Each row of numbers belongs to one of the nodes below and depends on some of the facts about them. Some rows are named. Which node is each other row?

Known rows:
troganir: [-11 -13   6  12  17 -12  -6 -26   1  19   8 -15   9 -10  -5  10  19  17
  -9  15   5  12 -16   5   5   5  -7  11  -7  -2 -20  23  20 -31  26   7
   0   2  -6]
larus: [-20  14   4  -1   8  -4   0 -26  -4   6   8 -13 -18 -35  -6  -4  43  15
   9  15  27  22 -26  38   0  -9   3 -10  -5  19 -41   6  23  -8   1  15
  -7 -26  -7]
vome: [-10   7   1   2  15   2  -1 -34  -1   6  12 -10 -18 -29 -15   6  41  14
  12   4  31  25 -27  45   0  -8   7  -8  -4  20 -44   4  17 -16   2  13
 -18 -27  -6]
pligo: [-17  -5  -1  18  13 -13 -15 -38   0  17   8   0  -6  -9  -2  10  15  22
  -7  22   0  21 -16   6   2   3 -10   6  -5  -7 -33  14   4  -9  24  13
  -9   9 -12]
braral: [-14  -9  -2  15  19 -11  -5 -24  -8  27   1   0  -4  -9  -3   0  23  26
  -3  16   0  16 -10  25   3 -12  -8   2   0  -7 -30   6   7 -13  27   4
 -11   2  -7]
skiklar: [-11  -8  -3  15  17  -9  -7 -26 -10  25   3  -3  -4  -7  -7   1  19  25
  -4  12  -1  16 -14  21   5  -8  -7   2   1  -5 -31   6   9  -8  28   5
 -13   4  -8]
flugri: [ -6   5  11  23  30   4 -20 -23  -2  16   1   8 -10   6 -15  11   2  30
  -1  36  -2  20  -9  17 -13  23 -15  -9   6 -25 -33  32   4 -18  17 -11
   5   6  -7]
kletru: [-16  -9  -1  18  20 -13 -14 -33  -3  21   7  -4  -5  -4  -4   9  18  21
  -3  16   0  20 -16  12   6   1 -10   8  -7  -9 -32  15   8 -16  20   9
  -5   8 -11]
klaklozuk: [ 19  11 -18  30  20  -2 -11 -17   5   2   4  -1   3  -4  -2   1  54   7
  23  -8  -3  45 -16  17 -10  -7  28  10   3 -12 -19   0  -8 -20  11  27
 -26   5  13]
dribil: [-20   9  -4   8   8  -6  -4 -12   5  19  -2 -12  -9 -17 -14   6  30  25
   5   3   8  19 -12  11  -2  -3   1   5   2  -4 -25   7   8  -1  16  16
  -8 -11  -7]
neskas: [-20 -10 -13  11   7 -19  -6 -21   0  31   4 -13  -4  -9 -11   3   2  22
   1   3  -7  18 -10   6  -1 -13   1  14   0   4 -43  12  -8 -19   9  11
 -14  -6  -3]
grutro: [  6   9 -10  17   3 -16 -15 -18 -10  25   0  10   4 -11  -5  -2  51   8
  14   7  -7  29  -3   3   3   5  15  15   8 -20 -16   4  16   1  38  17
 -19  12  -5]
tadel: [-16  -7   0  11  19 -12 -14 -39   1  21   6  -6  -4  -8  -7  15  17  18
  -2  12   0  19 -14  11   3   5 -10  12  -6 -11 -30  16   7 -12  27   8
  -9   9 -11]
lufin: [-20  -3   1  17  16 -15 -12 -29  -3  16   3 -10  -5  -9   6   0  17  20
  -5  25  -3  19 -17  11   3  -2 -12   4  -8  -7 -28  15   8 -15  17  12
   2  11  -7]
vidra: [ -9  -3  -3  10  17  -6  -8 -30 -12  25   3 -11  -4  -6 -16   6  13  18
  -2   2  -2  16 -16  19   5  -3  -5   5   0  -6 -27   7  13  -2  33   0
 -16   8  -9]
ratil: [-11  -8   3  10  19 -10  -4 -25  -7  25   0 -14  -2 -10  -7  -3  19  25
  -2   5  -1  10 -16  24   5  -7  -8   8   4  -9 -25   9  15 -12  30   9
  -8   3  -5]
grasok: [  7  14   1  29  39  24  -9  -5  16  -1   1   1 -11   6 -24  12  15  37
  11   7   8  31 -18  32 -31   8   7 -15  13 -14 -33  18 -17 -23  -2   2
 -13 -17  11]
dodul: [-16  -7   2  17  10 -14  -6 -22  -3  15   7  -9   6 -12   5   5  17  16
 -13  31   1  18 -15   1   1   1  -8   3 -11   3 -21  19  14 -27  22   6
   2   5  -5]
poson: [-14 -15   0  17  16 -14  -7 -24  -1  21   9   0   6  -9   0  13  21  17
 -10  26   5  18 -10   5   2   1  -8   6 -11  -1 -25  19  12 -32  23   2
  -4   2  -8]
kefa: [ -9  -4  -1  12  15  -7  -7 -31  -9  22   4 -11  -3  -8 -14   4  14  23
  -4   4   0  14 -19  18   5  -4  -6   5   2  -5 -28   6  13  -2  33   6
 -16   6  -9]

There are 3 kinds of fact about the nodes: τ, θ, Δ.
bugis: τ i; θ stodok; Δ drigra
trosigre: θ notil; Δ bruplo
skava: τ d; θ gada
zogim: θ klusin; Δ kigetrir
stive: τ m; θ siru; Δ pligo
ratil: τ k; θ vagrak; Δ tidi
favugi: τ a; θ pimedon; Δ dastastar
pligo: τ l; θ siru; Δ braral
zigru: θ zugoguk; Δ trila
fludel: θ ploti; Δ vipli
dodul: τ f; θ brupel; Δ nuvus
drigra: τ a; θ stodok
buklun: τ k; θ ploti; Δ skodramak
badan: τ b; θ misor; Δ babradras
gurak: θ fliku; Δ tadel
vekle: τ h; θ vagrak; Δ fliplal
stofe: τ g; θ pledrem
troganir: τ k; θ notil; Δ dibre
monu: τ n; θ brunal; Δ dostu
tidi: τ i; θ vagrak; Δ dribil
gruruk: τ h; θ klusin
gustas: τ i; θ misor
bolobril: τ c; θ laflibra; Δ feper
bradrutil: τ a; θ neskas
tuve: τ c; θ brunal; Δ droplem
stuta: τ g; θ gada; Δ skava
flusugran: τ n; θ notil; Δ trosigre
bronofin: θ pimedon; Δ luskeles
droplem: τ i; θ brunal; Δ roflo
kelin: τ i; θ laflibra
klubre: τ g; θ vokim; Δ kletru
godon: τ k; θ pimedon; Δ favugi
diskon: θ zugoguk; Δ pimaske
dostu: τ h; θ brunal; Δ tuve
donik: θ pimedon; Δ godon
nuklu: τ m; θ neskas; Δ bradrutil
tadel: τ i; θ fliku; Δ zestur
zestur: τ a; θ fliku; Δ panam
tridrem: τ c; θ gali; Δ raskim
dragro: τ c; θ pledrem; Δ stofe
kabor: θ pimedon; Δ bruflebrel
panam: τ b; θ fliku
subril: τ m; θ notil
grutro: τ i; θ ploti; Δ plomas
pimaske: τ f; θ zugoguk; Δ neskek
kigetrir: τ e; θ klusin; Δ grasok
trila: τ d; θ zugoguk; Δ troner
bruflebrel: τ h; θ pimedon; Δ donik
bukal: τ e; θ brunal; Δ brorul
romu: θ gali
plesil: τ f; θ misor; Δ simor
peke: τ g; θ bruflur; Δ truken
vome: θ gali; Δ setro
klifin: τ c; θ gada; Δ brule
trilel: θ stodok; Δ bugis
kletru: θ vokim; Δ brafus
grasok: τ d; θ klusin; Δ gruruk
zofor: θ bruflur
roflo: τ b; θ brunal; Δ bukal
truken: τ i; θ bruflur; Δ zofor
truvugu: τ d; θ ploti; Δ buklun
satakur: τ f; θ plupler; Δ kefa
skiklar: θ brupel
setro: τ a; θ gali; Δ romu
kefa: τ m; θ plupler; Δ roson
lufin: τ f; θ bugril
stepas: τ b; θ klusin; Δ zogim
flugri: θ klusin; Δ zuki
troskam: τ m; θ pledrem; Δ dragro
brafus: τ c; θ vokim
simor: τ a; θ misor; Δ gustas
flafik: τ g; θ gali; Δ trotro
zalos: τ b; θ neskas; Δ nuklu
tugubril: τ g; θ dradaple; Δ vidra
nista: τ f; θ notil; Δ flusugran
ruskol: τ o; θ pimedon
skitrol: τ j; θ ploti; Δ klaklozuk
zegri: τ n; θ gali; Δ larus
raskim: τ b; θ gali; Δ zegri
bruplo: τ h; θ notil; Δ subril
fliplal: τ a; θ vagrak; Δ ratil
plomas: τ m; θ ploti; Δ munusta
neskek: τ o; θ zugoguk; Δ tagrun
brule: τ i; θ gada; Δ duzak
mimil: τ a; θ klusin; Δ stepas
roson: τ b; θ plupler; Δ bukes
duzak: τ h; θ gada; Δ stuta
plilo: θ klusin; Δ mimil
kagir: θ bugril; Δ lufin
munusta: τ h; θ ploti; Δ fludel
dastastar: τ m; θ pimedon; Δ ruskol
klaklozuk: θ ploti
peklaplas: τ o; θ laflibra; Δ tridrok
braral: τ b; θ siru
vize: τ b; θ dradaple; Δ tugubril
dribil: τ c; θ vagrak
mezik: θ laflibra; Δ peklaplas
skodramak: τ n; θ ploti; Δ grutro
tridrok: τ h; θ laflibra; Δ kelin
fedazu: θ brunal
zuki: τ n; θ klusin; Δ plilo
poson: τ b; θ pledrem; Δ troskam
vidra: τ a; θ dradaple
troner: τ g; θ zugoguk
trotro: τ d; θ gali; Δ tridrem
flusken: τ d; θ plupler
drudrogul: τ a; θ plupler; Δ satakur
trolar: τ a; θ gada; Δ klifin
gezam: τ a; θ bruflur; Δ peke
tagrun: τ l; θ zugoguk; Δ zigru
bukes: θ plupler; Δ vustir
skasuk: τ a; θ laflibra; Δ bolobril
luskeles: τ e; θ pimedon; Δ kabor
vustir: τ c; θ plupler; Δ flusken
vipli: τ l; θ ploti; Δ skitrol
nuvus: τ o; θ brupel; Δ skiklar
babradras: τ j; θ misor; Δ plesil
brorul: τ a; θ brunal; Δ fedazu
feper: θ laflibra; Δ mezik
stuston: τ f; θ klusin; Δ flugri
fleflobo: τ o; θ stiflor
dibre: τ a; θ notil; Δ nista
larus: τ f; θ gali; Δ vome

Which node is each row?
No name comes twice in this set of rows, the named rows included.
[ 16  12 -16  29  -3  -6  -9 -23   5   3   4   2  -6 -10  -4   2  48   7
  21   6   2  43 -11  12  -7  -3  27   4   8  -8 -15  -2  -7 -13  17  30
 -27   6   7]  vipli
[-13  -4 -14  22  10  13  11 -17  17   7  -3 -33 -18   2 -29  33  28  26
   1 -21  21  24 -17  19  10 -14  -2  -1  -8  -4  10 -12  -8  -8  20  20
 -15   1  -7]  favugi
[ 16  10 -21  34  15  -5  -9 -12  -2   3   4   3  -1  -3   2  -3  54   5
  23   3  -2  48 -13  20  -8 -12  26   2  -1  -9 -19  -3  -9 -22   5  25
 -22   6  11]  skitrol
[  8  16   0  23  29  24  -9 -12  13   3   0  -3 -16   5 -35  18   9  32
  13   5  12  29 -14  29 -25  14   6 -15  15 -13 -29  18 -13 -18   5  -3
 -16 -14   5]  kigetrir
[ 13   8 -16  24 -10 -13 -10 -21  -6  21   3   5 -12  -6 -20   9  50   4
  25   3   8  37  -1   9   9   5  24   7   9 -14 -15   2   9 -11  21  21
 -22   5  -7]  munusta
[  8  -3   0  24   8 -25 -20 -33 -10  21   3  -3   4  -5   6  -6  42   5
  12  16 -10  26  -9   6  12  11   7  20   3 -26 -15  18  22 -20  31  22
  -2  25  -3]  buklun
[-14   6  -6   7  19  -3  -7 -16  -7  25   2 -10  -2  -9 -21   8  23  20
   1  -6   1  18 -15  11   1  -2  -1   8  -1  -6 -29   6  14   5  26   4
 -15  -3 -10]  simor
[ -7  -6  -6  11  15  -1   2 -21  13  18   0 -16 -15 -11 -22  16  34  23
  15 -10  19  22 -10  34   1  -9   6   5   4  -3 -23   4  -1 -27   9  15
 -15 -17   0]  troner
[-17   4  -4   6  17  -5  -7 -18   0  25   1  -3  -2 -14 -15   9  28  25
   1   0   3  17 -11  12  -2  -3  -2   9   2  -7 -29   5   9   3  28   7
 -16  -6  -9]  tidi
[ -7   2 -10  18  20   5   0 -20  12   6   4 -15 -11 -10 -15  13  30  22
   9  -8  14  29 -20  29  -7 -13   8  -1  -2   4 -26   0  -9 -19   5  18
 -19 -13   3]  fedazu
[-20 -20  -5  30  23  -1  -6 -31   8  17   4 -16  -6   9 -13  30  23  32
 -15  -2   8  16 -19   5  18  -2 -19   9 -14 -18  -4   1   3  -8  34  17
  -6  17 -18]  luskeles
[-16   7  -5   9   0  -4   1 -18   9  14  -2 -18 -17 -17 -17   8  28  22
   9   3  15  21 -12  18   0  -6   4   0   3   1 -20   5   3  -9  11  19
  -9 -12  -5]  vustir

Now the same nodes, written a new way:
Some rows with their names:
subril: [-24 -15  18   7  11  21  -6   6 -10   5 -32  18   5]
notil: [ 29  -5  17  -1  -1  12 -27  18   5   7  26  26  -6]
nista: [  2 -14  -4  23  -8 -13  10 -29  -3  11  -7  10  17]
setro: [-15  -3  10   3   6   3 -15  19  -6 -17 -55  16 -26]
gali: [ 40 -33   4   1 -16   6 -33  18  -5   2  -3  41 -45]
fedazu: [-12  19  24   6   6  17   1   4   1  -8 -41  18  -3]
donik: [-16   9  25  11 -17  16  -1  17   6  15 -10  -2  24]
zigru: [-10   3  10   7 -15  19   6  16  -5  16 -17   5   1]
drigra: [ -3 -12  -6  -3 -12  -8  -3  -1  -6  -9  -7 -10  13]
plilo: [ 10   0   3  -1   3  18  28   3  -6  20 -14 -21   3]
gruruk: [ -8  -4  13  16  53  -4  19   2  -2   1 -43   6   2]
poson: [  0 -29  10  18 -14  -7  24  -5 -10 -23  16   3   4]
gurak: [  4 -15  16  11 -20   3  20 -11 -14 -24  16  -2   0]
zofor: [  2   3   5   3 -17   7  10   8  -7  12 -14   1  10]
stive: [ -3 -43  14  11  -9  -3  15 -11 -26 -21  14   1  10]
kelin: [-17   2  20  30   9  18   4 -23  -5  22 -30  29   0]
truvugu: [ -9 -10  -9  27  -3  -6  35  -5 -25 -23  32  28  16]
kigetrir: [-10 -13  13  -7  36  31  15  30  -2 -13 -40  -6   3]
gezam: [ -5 -24   8   8 -13  -9   8   2 -16 -31  16 -13  -1]
dostu: [-10 -44  -5  22  -2 -16   7 -24  -2  -9   6   8  15]

Name these rows:
No name comes twice in this set of rows, the named rows included.
[-24  12  39  11  21  -8 -19  -4  -6  -7 -39  10  24]  ruskol
[  3 -15   4   4 -19   9  11 -25  -3 -17   6   1   7]  kletru
[ -2   1  14  23  46  12  27   5   5   0 -43  11   3]  grasok
[-16  56  13  -3  18  13  12   8 -19 -20 -31  37   4]  klaklozuk
[-26   3  -5   0   1  17   9  16 -33  15   0  25  18]  plomas
[-24  -2  36  11  15  11 -12   5  -2  -5 -35  15  29]  dastastar
[ -3 -12  30  17 -25  -1  13  -9  -4 -24  21  -9  23]  bronofin
[ -8 -34   3   6  -7  -5  -4 -35 -17  -9   7  -4  10]  nuvus
[-24 -26   9   1  -1  27  -4  41  -3  -4 -25   8   8]  bukal
[  1 -25   9  34  -8 -13  21 -25 -14 -10  18   6   3]  dodul
[ -9   9  16   3  22  39  19   1   3  10 -27  -7 -11]  zogim
[-27  40   5   0   6  30   9   7 -13  -4 -12  32  -1]  fludel
[-11  -3  12   9  -7  23  -3   6  -3  -2 -47  24 -27]  vome
[-28 -16  26  24   3  15  -9   3   0  20 -15  12  29]  godon

